Below are the code and all the weights of a small trained network. Each question names an input and a target symbol and asks about switching units off, where a switched-off unit gives its printed mean instead of its output.

import numpy as np


def w(rows, s, z=0):
    codes = np.array(rows[::2]) - 128.0
    scale = np.full(codes.shape[1], s)
    scale[-1] = z or s
    return codes * scale


def f(y):
    return y / 2 * (1 + np.tanh(0.7978845608 * (y + 0.044715 * y**3)))


def softmax(a):
    e = np.exp(a - a.max(-1, keepdims=True))
    return e / e.sum(-1, keepdims=True)


def log_softmax(a):
    a = a - a.max(-1, keepdims=True)
    return a - np.log(np.exp(a).sum(-1, keepdims=True))


def net(x, mask):
    ids = ['βγθλμξπστφω'.index(c) for c in x.split()]
    T = len(ids)
    res = E[ids] + P[:T]
    u = 0
    for l in range(3):
        q, k, v = (res @ M[l].T for M in (Q, K, V))
        z = softmax(np.where(np.tri(T) > 0, q @ k.T / 3**0.5, -1e9)) @ v
        res = res + np.where(mask[u], z, O[l][:, -1]) @ O[l][:, :-1]
        u += 1
        y = f(res @ A[l][:, :-1].T + A[l][:, -1])
        res = res + np.where(mask[u : u + 4], y, B[l][:, -1]) @ B[l][:, :-1]
        u += 4
    return log_softmax(res[-1] @ U[:, :-1].T + U[:, -1])


Q, K, V, O, A, B = {}, {}, {}, {}, {}, {}
E = w([
[154,169,81],'β',
[107,86,164],'γ',
[247,100,178],'θ',
[89,78,158],'λ',
[86,189,129],'μ',
[162,184,120],'ξ',
[91,41,153],'π',
[124,199,149],'σ',
[164,180,103],'τ',
[81,90,159],'φ',
[101,83,134],'ω',
],0.016)
P = w([
[204,98,2],'0',
[127,139,103],'1',
[129,134,129],'2',
[132,136,147],'3',
[137,133,156],'4',
[140,132,170],'5',
[147,134,183],'6',
],0.0098)
Q[0] = w([
[127,234,128],'L0H0',
[114,171,42],'L0H0',
[149,255,93],'L0H0',
],0.008)
K[0] = w([
[2,112,139],'L0H0',
[107,188,104],'L0H0',
[60,111,96],'L0H0',
],0.0066)
V[0] = w([
[184,67,145],'L0H0',
[99,93,179],'L0H0',
[215,171,254],'L0H0',
],0.007)
O[0] = w([
[79,71,167,254],'L0H0',
[157,129,160,87],'L0H0',
[112,117,255,227],'L0H0',
],0.0092,0.0031)
A[0] = w([
[136,119,123,108],'L0N0',
[95,226,86,1],'L0N1',
[94,113,90,95],'L0N2',
[2,182,174,159],'L0N3',
],0.0098,0.006)
B[0] = w([
[114,124,112,116],'L0N0',
[61,27,162,130],'L0N1',
[4,99,90,113],'L0N2',
[232,95,3,253],'L0N3',
],0.0059,0.0039)
Q[1] = w([
[176,153,78],'L1H0',
[9,93,188],'L1H0',
[113,93,130],'L1H0',
],0.011)
K[1] = w([
[136,123,60],'L1H0',
[69,219,254],'L1H0',
[95,94,154],'L1H0',
],0.0079)
V[1] = w([
[101,54,96],'L1H0',
[148,82,254],'L1H0',
[206,157,123],'L1H0',
],0.0071)
O[1] = w([
[175,110,191,250],'L1H0',
[40,171,76,229],'L1H0',
[138,88,1,190],'L1H0',
],0.007,0.0021)
A[1] = w([
[207,112,111,195],'L1N0',
[215,158,123,116],'L1N1',
[154,65,155,2],'L1N2',
[118,253,86,246],'L1N3',
],0.015,0.0056)
B[1] = w([
[71,101,75,255],'L1N0',
[165,101,38,214],'L1N1',
[58,160,127,160],'L1N2',
[53,215,3,176],'L1N3',
],0.011,0.0076)
Q[2] = w([
[89,11,118],'L2H0',
[142,138,170],'L2H0',
[149,179,4],'L2H0',
],0.011)
K[2] = w([
[36,91,247],'L2H0',
[127,202,142],'L2H0',
[79,1,54],'L2H0',
],0.007)
V[2] = w([
[156,184,97],'L2H0',
[173,87,125],'L2H0',
[5,100,179],'L2H0',
],0.014)
O[2] = w([
[66,153,160,1],'L2H0',
[106,47,164,227],'L2H0',
[254,174,50,205],'L2H0',
],0.006,0.0048)
A[2] = w([
[32,77,184,1],'L2N0',
[15,160,48,145],'L2N1',
[106,1,187,53],'L2N2',
[104,97,135,250],'L2N3',
],0.0089,0.0078)
B[2] = w([
[57,132,44,147],'L2N0',
[147,189,229,246],'L2N1',
[122,246,41,155],'L2N2',
[173,2,180,205],'L2N3',
],0.0098,0.012)
U = w([
[149,206,151,61],'β',
[174,110,247,223],'γ',
[140,60,106,193],'θ',
[141,169,220,27],'λ',
[97,142,74,23],'μ',
[91,130,177,92],'ξ',
[89,149,112,95],'π',
[144,156,60,2],'σ',
[136,170,91,130],'τ',
[136,170,101,128],'φ',
[141,185,108,223],'ω',
],0.015,0.0062)

Each question gives the input, a string of symbols that net reads in full, and the target symbol t.
The units are the heads (3 rows each of Q, K, V and O) and the neurons (one row each of A and B). Each row of codes is followed by its name. A weight is (code - 128) times the scale printed after its matrix; where a second scale follows, it is the last column's (O, A, B and U).
mask holds one flag per unit, layer by layer, with each layer's heads first. A switched-off unit (its flag False) gives its mean, the last column of its rows in O or B, instead of its output. The means were averaged over made-up inputs and are rounded, as every weight is.
A unit's drop is (log p(t) with every unit on - log p(t) with that unit switched off) / (log p(t) with every unit on - log p(t) with every unit switched off).
The circuit of an input: a set's keep is (log p(t) with only the set's units on - log p(t) with every unit switched off) / (log p(t) with every unit on - log p(t) with every unit switched off). Starting from the 12 units with the biggest drops (on a tie, the unit counted first), units are removed one at a time, each time the one whose removal leaves the highest keep (on an exact tie, the one counted first), for as long as the keep stays at least 0.8.
circuit, biggest first: the units of the circuit, biggest drop first
unit that matters most: the unit with the biggest drop
top k neurons: the k neurons with the biggest drops, biggest first
top k neurons in layer l: the k neurons of layer l with the biggest drops, biggest first
input μ φ ξ β β, target γ: top neuron => L0N3
input θ π π θ θ β, target β: circuit, biggest first => L2N1, L1N3, L1H0
input τ π π λ λ γ μ, target π: circuit, biggest first => L1H0, L2H0, L2N0, L1N1
input μ θ ω γ θ τ, target γ: top 2 neurons in layer 0 => L0N3, L0N1
input μ λ ω ξ γ θ σ, target γ: top 3 neurons => L2N1, L0N3, L0N1
input π θ ξ, target σ: top 2 neurons => L1N2, L1N1
input ξ θ τ γ γ β, target ξ: circuit, biggest first => L2H0, L2N1, L2N0, L1N1
input μ φ θ ω μ, target γ: top 2 neurons => L2N1, L0N3
input ω τ μ π τ, target θ: circuit, biggest first => L1H0, L0H0, L2H0, L1N1
input τ θ θ β, target π: circuit, biggest first => L2H0, L2N0, L1N1
input β φ λ σ θ ω ξ, target μ: top 2 neurons => L2N2, L1N1
input ξ μ ξ ξ, target ξ: top 4 neurons => L2N1, L2N0, L1N1, L1N3
input σ θ ξ, target λ: top 3 neurons => L2N1, L1N3, L0N3
input τ θ θ γ μ ω μ, target π: top 3 neurons => L0N3, L2N0, L2N2
input θ μ σ β β, target β: circuit, biggest first => L0H0, L2N1, L1N3
input σ β θ σ τ ξ, target λ: top neuron => L2N1
input μ τ γ θ γ ξ, target γ: circuit, biggest first => L1H0, L0H0, L2N2
input θ θ μ, target β: circuit, biggest first => L2N1, L1N3
input τ θ σ, target π: top 3 neurons => L2N2, L2N0, L1N1
input π θ ω τ φ θ μ, target σ: unit that matters most => L0N3
input ω γ ξ, target θ: circuit, biggest first => L1H0, L0H0, L2H0, L1N1
input ω θ γ ξ μ, target θ: top 2 neurons => L0N3, L0N2
input μ ξ π β θ λ ξ, target γ: circuit, biggest first => L1H0, L2H0, L0H0
input τ ξ θ γ λ θ ξ, target π: top 2 neurons => L2N0, L2N2
